Each row was made from one walk, in order. Every step used is in the known rows, and no mark comes twice. Write each row's walk.
Each row is shifted at random along 3 fixed directions that mean nothing.
Known rows
mupo, puze, dosone, faki, tigi, gopir, vuvag, zifupuz, gefalud: [  22  -20   -5  -33   58 -136  -68 -196 -112 -135  -15  -73 -126  -48
   82   70   72  -92   58  -57   38  214    6  190    3   -8  -62  173
 -142   97    7   54  116 -101   12  -90  154  -21  -11 -193  -53   20
 -178   -1   75    8  -70  -85  278 -113   73   80]
vuvag, mupo, dure, zifupuz, faki, tigi, gefalud, mogin: [-291 -184 -204  -78  -60 -169  -24  268   61   79 -135  165  390  -13
    9  130   96  -78  -44  -13   14   27   54   11  108 -212  -79   15
    5 -313  -94 -121   49  -83   31 -122  -23  -70  236  -51 -269 -162
   35  -12  108  -77  -57 -135   54   -8  -41   -5]
tigi, gefalud, vuvag, mogin: [ -73 -304  274  220  -78  113  -28  121 -369 -254  204 -178  411 -280
  120   49 -251 -287  140  -31  122  -56  115  172  101   63 -162  358
 -134   45  113  -82  145  -62   35   16  519 -121 -145 -167  -52  -90
  121  -98  -35   57    7 -235  384 -321   64  153]
puze, dosone, faki, mupo: [ -79  234  -49   95   63  -76  -90   50   86   54  -96  -78  -48  -14
 -112   91 -172 -238   39  -89    9  198   -1  -63   54 -175  -89  136
 -260  -51  -27  267  -80  -62  131   85   88   31   77  -95  -23   36
 -245 -143 -129  -88    3  -10   -2  -99 -149   67]
gefalud, vuvag, mogin, dosone, faki, tigi, gopir, zifupuz, puze, dure: [ 134  -86   42 -155  -63  140  231 -249 -170  -19  -12   -9 -113   28
  -86   14  256  112   59  116   80  124   19  147    7   81   81   53
  127  115  126 -177  -27 -164   28 -212  102  -34 -215 -173   41  114
  -70  164  214  177   14   51   16  -15  246  -11]
puze, dosone, faki, mupo, gopir, vuvag, mogin: [ -51  399  -72  188   64   -6   13 -272 -117  -68 -255  -29 -142   68
 -106   54 -188 -131   66   31  138  290   21  -23  -36 -104   25   13
 -179  123   91  148  -79 -113    6  -47  -57   31   20 -119   44   39
 -328  -91   -1    8  -65   91   13   43 -104   37]
gopir, zifupuz, faki, tigi, gefalud: [-174 -163  -85 -112    8  -86 -247  225    5  150   33  -34  194  -14
   73  133  107  -72  -39  -93   14   54   77   94   60 -111 -104  124
    6  -72 -302  -96    7 -136   30 -101  120  -11  153  -34 -197    5
 -137  -72   28  -82   -8 -199  121 -107  -30   39]
dosone, puze, dure, gefalud: [-112  181 -165 -122  -26 -205  -13  -89   49  247 -245   53  -54  107
 -137  139  115   90  -74 -102  103  -18  140 -120   13 -159  -42  -11
  -81  -87   21   74 -157 -142  101   -8  -96  171  139  -87 -124   84
  -14 -178  127  -42   21   36 -247   27  -76  -51]
zifupuz, tigi, gefalud, vuvag, mupo, dure, puze: [-268 -116   18 -107   50 -139  187  178  -39   -1 -169   60  229   60
  -53  119  -99 -226   79  -31  108    6  110  -84  193  -88  -87   86
   -7  -95  133  -15  -42  -28   52   82  -94  158  238 -125 -171   -6
   38 -115  -10  -97   77  -45  -51 -102  -84   15]
zifupuz, vuvag, gefalud, mogin, puze, dure, dosone, mupo: [ 139 -209  318  453 -146  150  232 -160 -190 -451  104  -34 -117 -374
  -56   45 -475 -361  268  -40  147  -59 -157 -176  226   -6  -72  351
 -125  189  331  209  120   -4 -146  153  299  -16  -69 -238   63 -165
  280    2  -77  -57    2 -102  116 -328 -192  153]
gopir, vuvag, zifupuz, faki, tigi, gefalud, mogin, dosone: [-270   11 -137 -186  -93  -99   67   22  -19   57 -187  187  -33  -41
  -78   64   87  110  -43  -19   77   -5   41  -17  -29 -113  107  -28
  121   79 -100 -264 -139 -128   91 -176 -149  105  119  -71 -263   85
   19   23  114   20 -145   -8  -50  149  -11  -66]
mupo, dosone, puze, dure, gefalud: [ 194 -171   72   95  -76  -40  -34 -142 -166  -57  102 -167   -4  -94
   61   68   11  -88   98  -72   78  -81  -67   90   -1   36 -115  252
 -119  116  201   76  144 -107  -56  -45  346  -31 -175 -200   45   22
  207    4   34  100   37  -97  106 -227   71   60]
puze, dosone, mupo, dure, gefalud, mogin: [ 249 -196  127  184 -154  185  182 -158 -213 -101    7  -40   -2 -194
  -41    9 -170 -146  178  104  135   14 -197   46  -14  -20  -46  276
 -171   77  259  -36  151  -42 -167  141  262  -81 -152 -138   90  -37
  137   78   23   75    8  -12  188 -262   13   25]
faki, gopir, vuvag, gefalud, mogin, dosone, puze, dure, zifupuz: [ 158  -58   15  -50  -58   69  137 -250 -250 -170 -102   38 -225 -196
  -95   42  105   57   49  -11  169  -51  -41  102   13  -23   52   61
   21  136  205   82  -11 -150  -11  -89  193    8 -112 -152   78   64
  276   58  153  127  -86 -138   34  -13   31  -39]
vuvag, zifupuz, gefalud, mogin: [ -11 -103 -116 -131  -80  -50   61 -225  -72  204  -48   69  272   -2
 -155  -10  211  268  -76   63  209  -57   38  187 -192   52   19   85
  117   20   11 -459   28  -62  -20 -184  253   -9 -129  -24  -60   64
  177  107  177  170  -92  -74   99  108  254 -113]
vuvag, mupo, gopir, tigi, gefalud, mogin, dosone: [   1 -151   32  144 -105   43  185   38  -64 -180   31   19  386  -21
  -42   14 -105  236   42  -16  228  -98 -222  190  -37  143    8   91
   20  204   82 -581   58 -141  144  -43  178  143  -32 -130  -29  125
   58   20   14  107  -59   33  147  -10   -8  -40]
gopir, tigi, gefalud, mogin, dosone: [  96 -279  206  113 -149  196  186  196 -178 -164  151  -77  327 -244
   -5   23 -169   76  119  -92  198 -148 -190  154   27  123  -12  260
   -9  235   27 -497   45 -153  129   82  305  124 -137 -121  -19  122
   80    5  -45  112  -52  -65  170 -191  -34    0]
puze, dosone, mupo, gopir, tigi, gefalud, vuvag, zifupuz, faki: [-215  114 -142  -76  -83  -92   84  -40  -20   57 -183  106  -28  125
 -147   32    3   67  -10   73  217  100   75   80    1   43   28  -41
   27   92  -21 -155   56  -67 -124 -116 -104  139  105 -144  -38  213
 -162  -72  -19   -9  -50   70   74   89   20  -65]
gefalud, mogin, dosone, mupo, faki, tigi, gopir: [-145  149  -17  235 -146 -104  281  189   86   35 -200  145  283  153
 -212  120 -174   94   98   -8    2  119 -214   42   -8  -21   44  -59
  -27  -81  -21 -195 -275 -107  349   30 -140  182  206 -130 -184  203
  -59   -9   67  -62   18  155   31   36 -110  -60]
gopir, vuvag, zifupuz, gefalud, mogin: [-111   95  -70 -126  -63  -47   52 -279 -146  113 -207  124  150   -5
 -157   44  -14   63   13   51  225   16  105    2  -29  -43   56   66
   24   56   40 -134  -70  -63  -94  -36  -12  100   35  -33 -142  113
   78  -88   72   25 -107 -106  -14   87   -1  -71]
vuvag, zifupuz, faki, gopir, tigi, gefalud, mogin, dosone, mupo, puze, dure: [-307  -32 -100   17  -34 -197  188   56  214   88 -173  219  277   86
  -93  103  -40  127  -36 -133   12   94   71 -114   97  -33   24 -156
  -62 -188 -134 -230 -195  -78   91   -5 -252  159  239  -46 -209  221
  -16 -182  -23 -168  -60   33  -40   38 -186    2]
faki, gopir, tigi, gefalud, vuvag, mupo, dosone, puze, dure: [ -15   37   -5 -115 -131  -49  293 -110  -85   71 -188   26   83   89
 -141   55    4  222   81   39  221 -152  -73   78  -39   83   73  -47
   12  228  250  -76  -24 -176   46 -101  -38  266 -153 -186   62  273
  108  -35   72  151   93  187 -159  142   22 -172]
mupo, dure, puze, dosone, faki, gopir: [  10  183 -201  -99   96 -133   -2 -111   36  327 -288  -32 -364  196
 -308   60  220   59  -68  -10  119  240  -72   72 -123   32   37  -70
   45  178   66  -49 -143 -130  148 -104  -73  144  -31  -59   99  157
 -348  163  122   95   74  205 -293  108   84 -165]
mupo, dure, dosone, puze: [  61   66  -34   93   -3  -41   30  -40  -43  182  -98  -84 -311  157
 -259   50  162   49  -25  -27  108   32 -135  128 -123  117  -11   27
   70  187  181 -218  -77 -153   35 -173   54  200 -101 -129  105  194
   -2  224  163  122   99  137 -169  100  158 -168]
zifupuz, puze, dosone, faki, gopir, tigi, gefalud, vuvag: [ -71 -211  145   17  -18   76  -18   46 -142 -162  118 -141   83 -238
   10   64  -74 -249  180  -53  175   93    9  203  159  111 -107  251
  -75  197  116   90   84 -129    4   91  303   56 -128 -166  125  111
  -99  -74  -90    6   33 -129  163 -266  -14   81]
gefalud, vuvag, mogin, puze, dure, zifupuz, faki, dosone, mupo, gopir: [ 102   15  -70  205 -161  126  267 -182 -218  -16 -121   50 -230   71
 -214  -26  166   83   33  180  178   88   27  121  -41   78   84   -2
  185   66  193  -92   66 -105 -291 -388  112 -104 -159 -215  229  -44
  242  263  265  175  -60   60  -48   96  228  -61]
faki, dosone, puze, dure: [-132  351 -183  -87   -7 -173    6   92  112  330 -244   25 -279  197
 -293  126  174  132  -86 -120   50   67   78  -11  -52 -114   21  -87
  -21   13    9   -5 -267 -173   67 -118 -164  248   92 -110    3  194
  -52  -29  167   13   63  121 -380  205   31 -136]
dosone, puze, dure, gefalud, vuvag, zifupuz, faki, gopir: [  75 -169  -39  -39 -121    7  -67 -335 -166    3  -46   15  -55 -101
   12   38  163 -112   52  154  177  -31   70   76   43  116  -44  134
   76 -147  155  270   68 -140  -70 -182  221  -38 -185 -143  -55  -96
  250   40  136   71   10 -237   64  -80  115  -37]
gopir, vuvag, zifupuz, faki, tigi, gefalud, mogin: [-194   -4  -54 -124 -187  -24   80  -11 -108   44 -198  157   72 -135
 -105   79  -94  -16   45   78  187    7   50  -53   57  -64   81   61
   53    5  -87  -72  -55 -157   34  -77 -131   81   80  -76 -227  -40
  -25  -53  103   22 -110  -74  -41   63  -86  -56]
tigi, gefalud, mogin, puze, dosone, mupo, dure, zifupuz, faki, gopir: [ 208 -337   88  131 -211  245  352  -68 -243  -91  -69  128 -214 -221
  -86    3   40   14  113  120  177    0 -228   77   40   66   62  115
   18   73  172 -323  101 -104 -161  -84  202 -103 -206 -147  185   -9
  217  269  104  138  -12  135  108 -118   68  -73]
faki, mupo, dosone, puze, dure, gefalud: [  75  147 -130  -10  -47  -95  162 -248   37  188 -211   34 -116  143
  -75   68  102  194   30  -25   87 -140  -30  -74 -127 -104   42  -38
  -77   44  110  172  -91 -143  -15 -148  -14  103  -36 -144   26  104
  122   48  138  104   17  145 -195  112    9 -104]
zifupuz, tigi, gefalud, mogin, puze, dure, dosone: [-221 -226   93   22  -43   29  227  314   22 -132  -48   90  130 -231
   31  117   -6 -108   90 -250  108  -11  121  -69  193  -66  -76  195
   -1   89  123 -300 -101  -55   67   70   97   -4  143 -140  -78  -70
   84 -113  -44  -97  -18  -94   36 -215  -66   67]
tigi, gefalud, mogin, puze, dosone, faki, gopir: [-140 -455  203  155    5  -22 -150  207 -148 -269  216 -121  206 -448
  206   93   16 -241   65 -199  -62  113   10  222  114    9 -227  351
 -179   46  162 -189  136  -38  131   56  603 -306 -153 -148   74  -22
  -28  -65 -118  -39  -54 -188  405 -430   35  204]
gefalud, vuvag, mupo, dosone: [ -71   91   15   72  -57  -86   64  -92 -117   71  -25  -82  199  224
 -264   22 -116  -42   79   87  123  -16  -61   92  -57   96  -14  111
   12  187  210   -4   34  -23  -54 -149  138  101  -61 -187  -39  159
  191    9  -38   93   52   60  -48   73  104  -67]
tigi, gefalud, vuvag, zifupuz, puze, dure: [  -5 -116   76  -78 -160   28  260 -154 -207  -14  -18   85  -99 -142
 -100   33  -38  -50  116   59  244 -100  155  -52  150  108   27  141
  -38   69   83  122   69 -108  -92  -78   90   58 -134 -216   23   63
  135  -11   70  118   41  -64  -53  -78   83  -22]
faki, mupo, gopir, vuvag, gefalud: [-114  474  -23  342   71 -154   38 -175  -37  -90 -302  105    3  192
 -119  127 -493 -155  168  -13  253  109  -17 -245  160 -116   57  -44
 -191   52  -81  602 -217 -163   49  105 -305  288  338 -155 -135   18
 -288 -218  -56 -158   15  -26  -95   45 -416   -8]
vuvag, zifupuz, faki, tigi, gopir: [-459   42 -135   -4  108 -288 -391  251  193   90  -78   56  372  172
 -119  199    9 -144  -52 -159  -74  248  210   -7  171  -69 -125   31
  -30 -304 -341   -1 -203  -76  202  -84  -50   48  449 -120 -453  -73
 -196 -170  -42 -252   14 -184  150  -25 -134   76]
gefalud, vuvag, mupo, dosone, faki, gopir, zifupuz: [ 381 -325  153   25 -115  205  -61 -380 -361  -57  246 -307   78  -32
  -66 -111  150  -17  116  307  150   23 -263  492 -174  334  -51  298
   91  261  333    1  362  -68 -135 -273  683 -205 -592 -152  287  131
  240  261   30  316   33 -173  256 -128  391  -45]
mogin, puze, dosone, mupo, gopir, tigi: [  30  144   96  278  -25   -8  216  -44    8  -50  -97  -27  -45   59
 -298   85 -317   46  117  -98  170  166 -167 -118  102   25   21   78
  -83  376   53 -231  -47  -97  -36  118 -103  246  121 -246  114  232
 -139  -98  -91  -57   39  282    7 -104 -240    2]
gopir, zifupuz, vuvag, mogin, dosone, mupo: [  14  114  169  189  -39  198   83 -279 -121 -111  -44  -51   40   69
 -240   53 -471 -204  116   22   87   99 -106 -206  161 -128   28  114
  -69  216   46 -120 -156   10  -55  179   -3  215  117  -78 -183  125
  123 -176 -115 -144   19   80   -1 -122 -239   89]
dure, puze, dosone, faki: [-208  135  -97  -59  111 -203 -191   91  100   91 -130 -124 -142   18
 -236  133  -97 -291  -64 -173   12  265   82  -51  129 -127 -138  140
 -162   80    5  126  -87  -22  188  119   70   64  227  -64  -72   37
 -326 -182 -122 -128   -7    2 -116 -160 -147  112]
mogin, puze, dosone, mupo, dure, zifupuz, faki, gopir: [-304    4 -187   54  176 -220 -175   94  109  189 -170   86 -104  172
 -194  149  232 -110  -78 -173 -145  294  129  -55   85 -181  -92  -73
  -20 -136  -84  -67 -128   18 -150 -142  -48  -48  288 -118  -51  133
    8   20  -16 -207   23   69   12  -24  -60   17]
mupo, dosone, faki, tigi: [-153  105  -78   36   16 -291 -153  168  103  184  -11 -150  216  119
 -129  101  -65 -107   20 -107  -13  173  -30   81  -27  -93  -81   96
  -41  143  -39  124  -40  -89  215  -47   59   59   53 -132 -100  113
 -215  -83  -15  -24   15  -25   -9  -68  -14   24]

Write each row's walk
[-308  -29 -105   49 -113 -149  235   90   28 -140 -260  282  269  -66
   -3  174 -135  -17   77 -109  130  -84  105 -253  267 -219   -2  -27
   22   36   35   91   -7  -65   10  -39 -196    3  338 -225 -238 -127
   79 -209   66 -166  -81  -16 -127  -13 -251   11]  faki, tigi, gefalud, mogin, puze, dure, zifupuz, vuvag, mupo, gopir
[-168   -4  -43 -211   -2   26  399  -67  -92   90 -153   55  -96  -75
  -31  -21  340  269  -50    6   79   20  140  107 -207 -156   58   16
  130  106  203 -552  -13  -74   36 -285  158  -65 -234 -138  133   61
   20  153  211  227 -110  295   40  113  325  -61]  zifupuz, tigi, gefalud, vuvag, mogin, puze, dosone, faki, mupo
[-150   56  -82  102   -4  -74  101 -348  -37 -107 -300  121  -28 -109
 -132  100 -267 -247  121    2  107  216  -29  -54  124 -114  -11   48
 -134   77  141  222  -97   36  -29  158   -4   68  214  -28  -57   52
    5 -119  -61 -139  -53  -50  141 -127 -223   71]  dure, puze, dosone, mupo, faki, gopir, vuvag, zifupuz, gefalud, mogin
[-101    1  -49  220 -160  -59  211   60   55  -45 -172  128  289   84
  -59   96 -101  127  105   15   31   23 -212   85  -24  -61   20    6
  -13  -77   19  -98 -189 -105  312   19    9  106  193 -112 -200   46
   22   17  120  -48  -34   71  121  -64  -90  -18]  dure, gefalud, mogin, dosone, mupo, faki, tigi, gopir
[ 380 -110  131   58    1   68   73 -189 -343 -263  -21 -177 -538 -214
   -4   28  -14 -137  169   73  166  153 -243  194  -10   84    8  268
  -78  267  182  155  218 -208   47  -52  245    6 -230 -257  181 -117
 -310  311  161  235   28   21  157 -196   79   13]  mupo, dure, puze, dosone, faki, tigi, gopir, vuvag, gefalud
[ 106 -136  112  -28 -109  118  416 -168 -178 -306 -106  160  -73 -272
  177   33   -1   31  154   16  163  -92  -34    6   52    5   55   68
  -42    8  200 -125   24 -138  -27  -30   15  -17 -106 -219   36  105
  254    0   78   89  -94 -123  194  -47    9   10]  faki, mupo, gopir, vuvag, zifupuz, tigi, gefalud, mogin, dosone, puze, dure
[-103  -90 -174 -241  154  -63 -137   76   24   95   -7  -57   41   27
  204   43  470  109  -85  -87   12  162  122  348 -155  -94 -132   60
  -18  -51 -107 -257  133  -57  -49 -200  299 -214  -12  -60  102  136
 -211   12   29   32  -87 -166  289  -52  262   32]  puze, dosone, faki, mupo, gopir, zifupuz, tigi, gefalud
[-358  -96 -154  -25   -2  -88  -54  364  -41  -59    7  -25  299   18
   66   77  186 -155   34  -62   26   46  130  327   96 -127 -160  135
   75 -164   36   17   95   -2  -11 -204  319  -38  147 -128  -92 -109
  224  -24   40  -46  -55 -291  213 -107  176   46]  dure, zifupuz, tigi, gefalud, vuvag, mupo, faki, dosone
[ -33   29  -95   82  -86   -8  162  -42  -51 -158 -137   66   46  -49
    2  115  -64    9   82 -109  136  -78 -166  -10  169  -72  -11  -17
   10   43   59  -64   -1 -137  136  -56   18  307   34 -155 -111   97
  163  -80   12  -36    9   19  -67  -34 -171  -51]  mogin, dosone, puze, dure, zifupuz, vuvag, mupo, faki, gopir, tigi, gefalud
[-194  -68 -145 -110   52 -207   60  -60  -52   38 -124  111  192   15
  -17  101  195  -28  -48 -107   36  -55  263  -72  132 -211  -96   85
  -15 -104  102   94   76   23 -151 -161  131  -65  133 -154  -73    7
  255 -124   48  -70  -41 -125   11  -43   15   38]  mogin, puze, dure, zifupuz, gefalud, vuvag, mupo
[-343  171 -170  149   30 -136 -113  -29   22  165 -229   66   77  269
  -75   78   18 -177    3   70  -10  174  154  -23   14 -213  -34  -49
   17 -239   93  175 -184  -42 -167 -117 -129   72  206  -34 -177  -60
  -19    2  133 -140    3  -21  -80   39   -3    9]  zifupuz, faki, dosone, mupo, dure, gefalud, vuvag, mogin
[-137 -119   59  264 -117   -4  212    7 -191 -132 -182   89 -139 -225
   24   82   45  -17  127  -94   22   37  -13  108   -3   43  -25   59
  -81   93  227   12  -38  -73   -5 -115  166  -75  -75 -137  182  175
   91   54   59   10  -21  -20   40 -107  -25   -1]  tigi, gefalud, mogin, puze, dure, dosone, mupo, faki, gopir, vuvag
[  15  -16 -201 -235  -10  -40  235 -334  157  166 -195  125  146  208
  -63   11  291  248  -53   76  114  124  -68   34  -42  -68   55  -78
  119  -76  148 -233 -103  -85   85  -74  -87   54   11   18 -108   41
   83  -69  138   -7  -82    9 -148   34   73  -60]  vuvag, mupo, puze, dure, gefalud, mogin, dosone, faki, gopir, zifupuz, tigi
[-277  147 -293  -30   94 -168  -56  -54  245  137 -212  107  -61  320
 -203  160  285  111  -31 -105  -46  225   47   62   76  -32  -28 -122
   40  -55  -94  -22 -164  -97   64 -259 -119  113  325 -106 -133   48
 -177   68  115  -98   92   62 -116  114   22  -44]  vuvag, mupo, faki, tigi, gopir, zifupuz, puze, dure, dosone
[ 304   89  -34  174 -179  171  162 -286  -33  104 -101   -2 -344  152
 -123   19 -135  -66  112  161  183   69 -191  -86   92    4   65   87
  -85  -20   -1  308  -16 -162 -258  -15  -83  148   -6  -70   59  -57
   55   34  103  -15   22   -8 -217  -85 -111  -21]  gopir, zifupuz, faki, dosone, mupo, puze, dure, gefalud
[-371  244 -151   22   -5 -237  195   87  113   97 -294  132  -61  271
 -161  109  -65  -47  -24 -111  105  -28  175 -131   95  -56  -15  -88
 -124   48  124  235 -154  -55   71 -100 -234  214  281 -126 -141  102
  -79 -192   10 -116   46   95 -321  140  -91  -68]  tigi, gefalud, vuvag, mupo, puze, dure, dosone
[ -76 -195 -139 -177  -64  -55   66 -182   45  -44   -9   50    8  -72
  -10   40  206  115  -32   78   94  125  -81  224  -15  -39  -42   59
    1  140  116 -280  177  -98  -29 -122  176 -154  -38  -94   89   29
 -119   61  136   90  -78   38  138  -39  164   44]  vuvag, mupo, gopir, zifupuz, puze, dosone, faki, tigi, gefalud, mogin
[-461  -63  -66  -95  109 -232  -81   98   72  -92 -158    8  114    3
  -91  125 -112 -123  -25 -174   38  110  266   14  176  -78 -127   26
 -114  167   -1  124   43   53  -22   76   18   26  407 -175  -71  193
 -211 -267 -144 -199  -50  -63  185 -146 -158  122]  dure, puze, dosone, mupo, gopir, tigi, gefalud, vuvag, zifupuz
[ 127 -246   18  -63  -71  -21   42 -153 -221 -175   60  -61  163 -213
   82   64   48 -250   52   33  113 -120   90  116  132  -95 -176  268
 -131 -163  246  217  263  -29 -152  -39  410 -104 -108 -164   41  -59
  444  -90   53   37   -2 -312  230 -191   80   96]  dosone, puze, dure, zifupuz, gefalud, vuvag, mupo
